The rows lie along a hidden order. The number after each row says roughly how far along it the row is, from 0 to 15. A new part has a new order.
[-33.8 -14.3   7.9  -2.2  10.5  35.7 -35.2   6.5  10.4  -9.8 -12.5  15.9
 -17.8 -10.3 -38.7  25.6 -27.1   5.2  -9.2  13.2   3.2  -3.3  13.3  -0.4
 -25.7 -19.8  -7.3   7.9   7.9  44.7   1.1  21.0  30.3 -10.3 -23.5  57.4
  -3.5 -11.5  -8.2  14.3  11.9  21.3 -11.6  -3.0  28.8   5.9 -16.7 -20.9
 -23.3 -57.4   2.3   3.0 -45.5  -8.2  -1.3  -9.3   4.4 -28.6 -42.6  -3.0
 -39.0  36.9  -4.7  11.3   6.2 -45.4   0.0   7.9   5.1 -26.4   1.1 -14.5
   3.7 -12.5  13.3  41.0   6.6  -1.9   3.2 -48.2  25.1  12.4   9.2  34.4
  -8.9 -56.8  36.1  -5.2   8.6  -7.6 -16.8  -2.7   3.5 -11.3   3.9 -13.4
   2.2  27.2  30.9  29.2  23.0   4.2 -13.7  19.3  -2.2 -16.1 -18.0 -65.2
  -8.8  -4.6  73.8 -26.4  10.6 -13.6  25.4  25.6 -27.6   2.0 -14.9   3.0
 -46.9  16.0  19.4 -11.6  12.6 -16.3  -8.1 -22.6  20.8  26.7  15.5 -32.3
 -38.9 -18.5  24.5   3.4  -8.7  36.8  -3.7  -3.9 -38.0   8.4]
11
[ -8.3 -14.8 -18.8 -51.3  12.3   9.0 -19.2  -3.9 -32.4  -6.6 -33.5  11.0
 -13.0 -23.6  26.7  11.4  14.8   6.9  19.7 -55.5  -4.7   2.0  -8.4   4.7
  36.5 -12.5  23.9   8.8 -15.1  12.2 -34.5   6.9  23.2   9.1  29.3  10.2
  21.6  -6.3  11.6 -49.3   9.9   3.5  50.7  -2.1   5.6 -20.6   6.7  33.8
  19.4  20.3  -2.8   0.3 -40.6  -5.3 -47.3  18.8  -9.0  17.8 -14.9 -13.0
 -19.6  -0.7 -12.2  11.5  10.7 -54.1 -28.9  11.1  -5.1  -9.6  -3.4   1.3
  -8.6  20.6   8.2   0.2 -10.5 -26.0  40.2 -33.5 -22.3 -17.9  10.8  10.4
   2.7 -10.6  10.6 -24.8   9.7  -9.1 -11.7   8.3 -10.6   5.0  -2.4 -10.6
   9.3 -11.7  23.4  14.0   7.1  -7.5 -10.5 -17.1 -46.6 -15.0  -6.8   2.8
   4.6  -1.3   9.5  -1.6  -5.8  -6.7   7.2 -20.4   1.5 -36.3 -31.6  11.2
 -32.9  22.0  54.6 -14.6  53.5  -7.6  -1.4  19.1 -25.0 -28.0  26.4 -18.4
   2.1 -27.3  -7.5  27.5  -2.4  92.9 -25.6  59.5 -26.8  -7.5]
3
[-37.9  -9.3   4.3 -12.1   3.4  58.4 -25.8   6.3 -11.8  -5.5 -26.0  12.7
 -17.5  24.8 -61.7  13.5 -41.1  25.7 -12.2   3.9  -6.8  -0.9  24.1  17.0
 -21.1 -29.7  -2.7   1.4 -17.6  23.9 -21.1  25.2   9.9  -2.6 -14.8  43.2
 -23.3 -31.7   3.4  -6.9  17.6   9.9 -17.0 -33.7  28.7   4.7  -0.9  -7.4
 -13.4 -34.2 -15.7   3.8 -39.4 -16.3  27.4 -10.1  15.7 -19.9 -30.7 -19.6
 -14.1  30.2  12.4  18.0   9.5 -19.7   2.1  -5.8  -6.1 -25.8  -4.9   2.2
  17.5 -15.7 -13.1  55.6  -1.9  -7.3  -0.1 -90.7  37.5  -2.9 -18.8  41.5
  -5.6 -26.4  56.8 -10.0   8.6 -36.4   8.1   1.3  10.8   1.6  -1.1 -21.8
   3.4  43.0  43.7  28.0  22.1  12.2 -12.3  22.8   0.7 -20.4 -22.0 -54.9
 -13.6  14.2  99.9 -32.9  14.0 -13.3  16.5  36.2 -57.8  12.4 -34.4  -5.2
 -52.1  12.9  29.0 -10.8  20.1 -31.2 -13.6 -21.7  16.4  56.0   4.4 -28.2
 -24.8   5.8  11.3 -10.6 -10.6  12.8  27.9 -17.7 -29.4 -33.4]
10
[-31.6 -15.8   4.0  -8.4   7.1  42.8 -30.5   6.0   1.4 -12.1 -17.5  15.3
 -15.5  -8.3 -39.0  21.1 -27.2   7.5  -8.0   3.2  -1.6  -3.9   7.8  -0.1
 -19.7 -21.9   0.7   6.5  -1.4  36.8  -5.0  20.3  26.3  -7.0 -14.9  47.8
  -5.9 -16.6  -2.9   4.1  13.8  17.0 -13.3  -7.5  23.9  -0.2 -11.4 -11.6
 -13.3 -45.3  -3.2   1.1 -42.8 -12.6   1.6  -5.7   4.7 -23.1 -42.0  -6.2
 -31.4  33.3  -4.0  15.0   5.7 -43.3  -1.4   4.6   0.9 -23.1  -0.2 -10.9
   3.9 -13.6   8.8  30.4   1.8  -4.4   3.6 -59.4  27.5   8.5  -0.2  36.8
  -8.2 -50.4  35.1  -9.1   8.4 -13.4 -15.6  -2.3   3.0  -8.3  -3.5 -12.7
   2.6  30.6  38.5  22.7  20.4   1.7  -9.4  17.0  -2.1 -14.0 -21.1 -58.4
  -8.7  -1.4  77.3 -25.4   8.5 -17.9  20.3  21.2 -32.2  -2.4 -19.6   2.3
 -49.4  17.0  22.7 -12.4  19.2 -19.3  -7.9 -19.2  13.6  29.5  10.4 -33.6
 -31.1 -15.1  15.5   3.7  -7.4  38.1  -2.4   5.8 -34.8  -5.5]
10
[-42.5 -25.2   1.7  43.7 -12.8  39.5 -39.1  21.3  21.0 -19.9  18.7  30.8
 -13.9 -10.5 -66.1  26.1 -38.1  -5.2 -27.2  38.2   0.1  -6.2   5.5  -7.0
 -50.5 -32.0 -11.5   8.8  17.6  62.1  35.2  10.9  41.0 -22.2 -44.0  54.3
 -16.7 -12.3 -16.0  30.0  13.8  20.3 -38.7  12.8  35.7  24.0 -15.9 -38.4
 -22.3 -81.8  -3.7   0.0 -39.5 -10.7  18.2 -14.2  12.6 -57.7 -54.5  10.7
 -43.8  58.1  15.6  14.6  14.0 -38.0  10.4   2.9  -8.2 -17.8   2.0 -21.8
   4.1 -44.6  20.5  42.7   7.4  11.5 -28.3 -52.2  64.4  27.9  -1.0  34.4
 -11.1 -85.5  48.6  10.2   8.6  -0.7 -16.4  -9.2  27.8 -19.9   7.4  -0.3
 -17.1  53.9  37.1  23.9  33.8   5.2  -8.9  54.3  29.5 -14.9 -42.0 -93.7
 -19.8 -10.5  86.1 -28.2  16.7 -19.4  34.5  41.9 -41.5  23.7   2.6   0.6
 -61.0  10.8  19.7 -21.0 -16.9  -9.6 -10.9 -43.8  46.0  57.3  -8.4 -52.9
 -48.1 -13.0  22.3  -9.6 -14.8   4.3 -17.0 -23.8 -25.6   9.4]
15
[-37.8 -11.5   5.1   1.4  -0.8  58.9 -29.5   9.8  -5.2 -11.4 -18.4  18.4
 -17.2  20.1 -65.4  18.9 -42.8  20.1 -16.4  12.8  -5.9  -2.1  20.1  12.7
 -29.3 -30.0  -4.9   2.9 -10.6  34.7  -8.7  24.2  15.1  -6.7 -20.1  46.1
 -23.5 -24.6  -0.4   1.7  17.3  11.8 -23.6 -25.7  28.7   9.5  -4.4 -14.8
 -14.8 -40.0 -13.8   3.0 -41.9 -15.5  27.2 -11.3  15.3 -28.3 -37.1 -13.8
 -19.9  36.8  13.0  17.6  11.0 -21.8   4.8  -5.4  -7.1 -28.7  -3.6  -1.7
  15.5 -22.7  -7.4  53.7  -0.3  -1.9  -6.1 -82.8  45.2   2.8 -17.0  40.1
  -6.4 -37.3  52.8  -6.1   8.8 -30.6   3.8  -1.0  15.7  -3.0   0.2 -17.6
  -0.1  47.6  42.9  26.6  25.1  11.2 -11.1  30.5   8.3 -19.4 -28.3 -66.1
 -15.4   9.9  99.9 -31.1  13.9 -14.8  19.1  41.4 -60.3  17.3 -25.7  -4.7
 -54.6  12.6  26.3 -12.2  11.3 -27.4 -13.9 -26.1  22.2  58.4  -0.3 -33.2
 -28.5   0.9  14.7 -12.6 -11.0  11.4  21.0 -19.6 -27.7 -26.5]
12
[-15.9 -12.6  -8.5 -38.2  15.8  20.4 -25.7  -3.3 -19.2  -5.9 -33.5   8.6
 -15.8 -17.1   9.0  16.7   2.1   9.1  12.3 -37.4  -1.5   0.4   1.8   4.4
  16.0 -13.6  13.6   7.7  -9.6  22.1 -28.6  12.8  23.3   4.2  11.6  30.6
  13.9  -7.0   5.1 -29.9  10.2  10.7  34.1  -5.0  11.9 -13.9  -1.4  17.4
   2.3  -3.5   0.1   2.1 -43.1  -6.0 -32.8   9.0  -5.0   7.5 -24.1 -12.3
 -25.7   9.4 -12.0  11.8   5.9 -51.9 -19.3  12.5   1.8 -18.6  -1.7  -3.6
  -4.4  13.2   7.9  16.3  -4.3 -20.2  29.5 -42.0 -12.4 -10.6  10.7  20.5
  -0.9 -21.1  18.0 -20.5   8.2 -10.3 -13.6   5.4  -9.1   1.2   0.2 -13.7
   9.7  -1.6  23.0  20.8  10.9  -2.9 -12.3  -8.7 -37.7 -14.0  -6.0 -17.7
   2.6  -1.8  29.3 -11.3  -0.3  -8.6  12.2  -8.8  -6.7 -26.5 -28.0   8.4
 -35.9  19.8  41.2 -11.8  45.4 -12.9  -3.5   6.3 -10.0 -13.2  27.4 -18.8
 -11.9 -23.5   3.6  20.9  -3.9  78.2 -14.3  38.2 -33.1  -3.8]
5
[-37.5 -15.1   7.5   8.1   3.9  40.0 -35.3   9.4   8.4 -11.2  -8.4  18.4
 -16.2  -2.2 -52.6  23.4 -31.9   7.4 -14.1  19.5   0.9  -3.4  16.1   1.9
 -35.6 -24.5  -9.9   7.1   6.1  42.9   6.2  19.9  29.1 -11.7 -28.9  56.6
 -11.5 -16.1  -7.9  14.4  13.7  20.0 -19.6  -5.8  30.5  11.4 -14.8 -24.3
 -22.7 -60.7  -1.8   3.0 -43.3  -9.9   9.6 -10.9   9.1 -34.8 -45.0  -2.9
 -36.5  43.6   3.4  13.6   8.6 -37.0   3.2   3.5   0.8 -25.4   0.1 -13.0
   8.0 -22.0   9.1  43.7   5.7   2.7  -4.7 -59.7  39.4  13.6   1.6  38.3
  -8.8 -57.0  45.1  -2.2   8.8 -10.6 -11.0  -3.2  10.6 -10.6   4.8 -12.4
  -1.4  37.2  37.6  28.7  27.2   6.3 -13.0  26.2   5.2 -17.0 -24.3 -72.9
 -12.5  -2.1  85.7 -27.2  13.2 -14.4  26.4  33.8 -38.0  11.5 -15.1   0.4
 -54.1  13.6  23.5 -11.7   5.0 -17.1 -10.4 -29.4  27.3  42.5   9.0 -37.3
 -38.6 -12.3  22.9  -3.7 -10.6  18.9   1.0 -15.8 -33.9   1.3]
12
[-16.7 -20.2 -11.3 -28.6  10.4  20.2 -24.1   1.6 -11.4 -13.2 -23.0  15.0
 -10.6 -34.1   6.5  17.0   4.0  -3.2   7.4 -33.8  -3.0  -3.9 -14.4  -8.9
  12.9 -13.6  19.8   9.0  -1.9  27.9 -18.6   9.8  32.0   1.1  10.0  27.5
  17.9  -7.4   4.5 -20.8   8.5  11.8  18.3   7.0  12.5 -17.8  -4.3  11.9
  10.9  -9.2   0.3  -2.6 -35.9 -10.2 -34.6  11.9  -8.5  -2.1 -32.2  -3.1
 -31.8  16.9 -18.7  15.8   5.5 -60.6 -18.3  12.0  -0.2 -12.0   0.4 -10.8
 -13.4   4.2  19.9   2.0  -5.3 -15.1  24.8 -36.3  -1.6   1.3  10.6  19.1
  -4.8 -44.1   9.2 -18.6   7.6  -3.5 -28.3   0.4  -8.5  -5.8 -10.8  -5.5
   5.2   3.8  29.0   9.1  14.0 -11.9  -7.2  -4.9 -24.8  -9.5 -12.8 -28.7
  -0.7  -8.6  32.5  -9.3  -2.1 -19.3  14.7 -10.0  -6.2 -27.8 -18.2  10.9
 -35.8  22.7  38.0 -16.2  41.5  -9.4  -1.0   2.2  -9.4  -9.4  16.3 -30.6
 -14.2 -32.2  -0.3  22.5  -2.9  89.5 -33.0  51.5 -31.9   0.5]
6
[  0.1  -7.9 -25.5 -75.9  19.3 -11.6 -12.3 -12.2 -53.7   2.7 -50.6   4.4
 -15.9 -14.2  54.9   5.1  26.3  16.8  35.4 -78.6  -4.8   9.0   2.8  19.4
  60.4  -6.3  26.3   7.3 -29.2  -2.6 -55.1   5.2  12.4  19.8  45.3  -3.2
  28.3  -4.3  20.9 -80.9  10.7  -3.3  83.4 -13.4  -0.1 -26.8  18.9  53.5
  26.0  51.7  -3.2   3.8 -41.1   0.9 -64.2  30.7  -9.2  39.1  10.8 -25.8
  -8.7 -19.7  -9.2   5.6  16.3 -49.8 -41.9   9.7  -6.3 -13.6  -8.1  14.0
  -3.8  44.8  -4.0  -2.5 -14.3 -37.8  62.2 -30.0 -53.8 -40.0  14.8  -0.1
  10.4  33.5   8.0 -34.1  10.3 -13.2   7.0  18.9 -16.6  19.7   8.1 -17.6
  18.2 -35.9  12.5  21.8  -2.4  -3.0 -15.0 -35.7 -76.7 -20.2   6.7  36.5
  13.7   7.6 -16.3   6.1 -10.3   9.8  -1.6 -37.2  16.6 -44.4 -45.0  11.8
 -26.0  22.1  67.7 -11.1  66.8  -5.1  -1.5  38.0 -43.3 -54.2  39.4   3.4
  13.3 -23.7 -13.9  34.4  -0.8  99.9 -15.7  69.4 -22.6 -10.7]
0
